Below is a small trained network, with its code and all its weights. Each question gives an input and a target symbol and asks what happens when units are switched off, that is, made to give their printed mean instead of their output.

import numpy as np


def w(rows, s, z=0):
    codes = np.array(rows[::2]) - 128.0
    scale = np.full(codes.shape[1], s)
    scale[-1] = z or s
    return codes * scale


def f(y):
    return np.maximum(y, 0)


def softmax(a):
    e = np.exp(a - a.max(-1, keepdims=True))
    return e / e.sum(-1, keepdims=True)


def log_softmax(a):
    a = a - a.max(-1, keepdims=True)
    return a - np.log(np.exp(a).sum(-1, keepdims=True))


def net(x, mask):
    ids = ['αβγδθλμξπστφω'.index(c) for c in x.split()]
    T = len(ids)
    res = E[ids] + P[:T]
    u = 0
    for l in range(2):
        r = res
        for j in range(2):
            rows = slice(2 * j, 2 * j + 2)
            q, k, v = (r @ M[l][rows].T for M in (Q, K, V))
            z = softmax(np.where(np.tri(T) > 0, q @ k.T / 2**0.5, -1e9)) @ v
            o = O[l][rows]
            res = res + np.where(mask[u + j], z, o[:, -1]) @ o[:, :-1]
        u += 2
        y = f(res @ A[l][:, :-1].T + A[l][:, -1])
        res = res + np.where(mask[u : u + 4], y, B[l][:, -1]) @ B[l][:, :-1]
        u += 4
    return log_softmax(res[-1] @ U[:, :-1].T + U[:, -1])


Q, K, V, O, A, B = {}, {}, {}, {}, {}, {}
E = w([
[141,125,123,112],'α',
[144,95,176,144],'β',
[150,152,156,163],'γ',
[134,140,135,139],'δ',
[136,126,123,118],'θ',
[135,119,62,120],'λ',
[128,129,125,109],'μ',
[153,205,91,125],'ξ',
[80,194,135,85],'π',
[193,43,107,156],'σ',
[103,95,137,61],'τ',
[120,205,252,141],'φ',
[205,124,98,214],'ω',
],0.013)
P = w([
[251,148,137,186],'0',
[210,161,99,123],'1',
[209,174,98,88],'2',
[171,194,62,153],'3',
[144,192,65,185],'4',
[128,183,53,159],'5',
[145,175,65,186],'6',
],0.0024)
Q[0] = w([
[132,167,157,115],'0.h0',
[105,188,125,96],'0.h0',
[207,2,70,174],'0.h1',
[196,58,97,179],'0.h1',
],0.0099)
K[0] = w([
[158,94,76,127],'0.h0',
[141,37,104,115],'0.h0',
[253,9,2,189],'0.h1',
[188,74,81,180],'0.h1',
],0.0089)
V[0] = w([
[98,1,187,75],'0.h0',
[235,179,158,217],'0.h0',
[141,38,62,105],'0.h1',
[217,52,109,199],'0.h1',
],0.0085)
O[0] = w([
[1,33,170,213,5],'0.h0',
[225,124,189,12,241],'0.h0',
[131,15,41,137,127],'0.h1',
[248,41,134,144,213],'0.h1',
],0.0058,0.0031)
A[0] = w([
[163,222,2,119,176],'0.n0',
[158,200,45,120,157],'0.n1',
[38,125,63,159,253],'0.n2',
[165,6,21,148,228],'0.n3',
],0.0044,0.0034)
B[0] = w([
[172,189,38,76,231],'0.n0',
[155,165,83,95,202],'0.n1',
[1,90,90,134,168],'0.n2',
[165,57,87,39,254],'0.n3',
],0.0055,0.0057)
Q[1] = w([
[163,108,123,217],'1.h0',
[87,119,118,239],'1.h0',
[112,207,194,112],'1.h1',
[187,180,82,3],'1.h1',
],0.0059)
K[1] = w([
[41,146,119,80],'1.h0',
[74,84,228,16],'1.h0',
[155,155,186,225],'1.h1',
[41,255,92,120],'1.h1',
],0.0062)
V[1] = w([
[146,172,125,238],'1.h0',
[95,183,181,27],'1.h0',
[1,215,223,108],'1.h1',
[185,110,217,165],'1.h1',
],0.0071)
O[1] = w([
[253,206,188,117,16],'1.h0',
[4,181,117,194,112],'1.h0',
[55,150,220,37,100],'1.h1',
[137,114,200,214,1],'1.h1',
],0.0068,0.0045)
A[1] = w([
[135,28,137,149,223],'1.n0',
[152,46,67,147,158],'1.n1',
[242,3,61,124,4],'1.n2',
[215,204,122,98,206],'1.n3',
],0.0053,0.0035)
B[1] = w([
[48,58,228,190,173],'1.n0',
[94,57,150,99,206],'1.n1',
[116,90,207,17,247],'1.n2',
[250,255,114,155,195],'1.n3',
],0.0051,0.013)
U = w([
[132,125,125,161,77],'α',
[116,91,195,211,255],'β',
[179,182,150,216,226],'γ',
[151,162,114,192,191],'δ',
[139,133,127,180,124],'θ',
[133,100,2,104,149],'λ',
[118,125,78,174,126],'μ',
[176,207,25,158,37],'ξ',
[77,173,105,72,129],'π',
[103,67,183,74,15],'σ',
[12,75,81,164,181],'τ',
[114,141,241,113,95],'φ',
[210,145,177,66,64],'ω',
],0.0074,0.007)

Each question gives the input, a string of symbols that net reads in full, and the target symbol t.
The units are the heads (2 rows each of Q, K, V and O) and the neurons (one row each of A and B). Each row of codes is followed by its name. A weight is (code - 128) times the scale printed after its matrix; where a second scale follows, it is the last column's (O, A, B and U).
mask holds one flag per unit, layer by layer, with each layer's heads first. A switched-off unit (its flag False) gives its mean, the last column of its rows in O or B, instead of its output. The means were averaged over made-up inputs and are rounded, as every weight is.
A unit's drop is (log p(t) with every unit on - log p(t) with that unit switched off) / (log p(t) with every unit on - log p(t) with every unit switched off).
The circuit of an input: a set's keep is (log p(t) with only the set's units on - log p(t) with every unit switched off) / (log p(t) with every unit on - log p(t) with every unit switched off). Starting from all 12 units, units are removed one at a time, each time the one whose removal leaves the highest keep (on an exact tie, the one counted first), for as long as the keep stays at least 0.8.
units of the circuit, in order: the units of the circuit, biggest drop first
most important unit: the unit with the biggest drop
top k neurons: the k neurons with the biggest drops, biggest first
k most important neurons of layer l: the k neurons of layer l with the biggest drops, biggest first
which heads matter: for each layer, one digit per head in row order, 1 if its drop is at least 0.15 and else 0, layers parted by /
drop of u: that unit's drop, to one decimal
input π π λ, target π: top 2 neurons : (0.n3 0.n2)
input μ π π τ, target τ: units of the circuit, in order : (0.h0 1.n3 1.h0)
input γ σ ω λ, target ω: most important unit : 1.n2
input π π σ ω λ, target ω: units of the circuit, in order : (0.h1 1.h0 1.h1)
input φ π π π α, target π: units of the circuit, in order : (0.h1 1.h1 1.h0)
input ω π μ φ π φ, target φ: units of the circuit, in order : (1.h1 0.h1)
input τ λ λ μ φ, target φ: units of the circuit, in order : (0.h1 1.h1)
input σ σ β, target σ: which heads matter : 01 / 10
input θ ω σ τ ω, target ω: units of the circuit, in order : (1.n2 0.h1 1.h0 0.n3)
input π α μ π θ, target π: which heads matter : 01 / 01
input τ φ δ, target φ: top 2 neurons : (0.n3 0.n0)
input τ τ λ, target τ: units of the circuit, in order : (0.h0 1.n3)
input β ω γ, target γ: which heads matter : 00 / 01
input γ π α λ λ σ, target σ: 2 most important neurons of layer 1 : (1.n2 1.n0)
input β β λ λ λ μ β, target β: top 3 neurons : (0.n0 1.n0 0.n1)
input α θ ξ β γ, target γ: top 2 neurons : (0.n3 1.n2)
input α β θ π β, target β: 3 most important neurons of layer 0 : (0.n0 0.n1 0.n3)
input σ π λ, target σ: most important unit : 0.h1
input τ π γ α, target π: top 2 neurons : (0.n2 1.n0)
input τ τ τ β, target τ: most important unit : 0.h0
input ω λ π π θ, target π: drop of 0.n3 : 0.2
input λ β π τ β σ, target σ: drop of 0.h1 : 0.6
input λ λ π π λ ξ, target π: drop of 0.h1 : 2.1
input μ π σ π β ξ, target π: drop of 1.h1 : 1.2
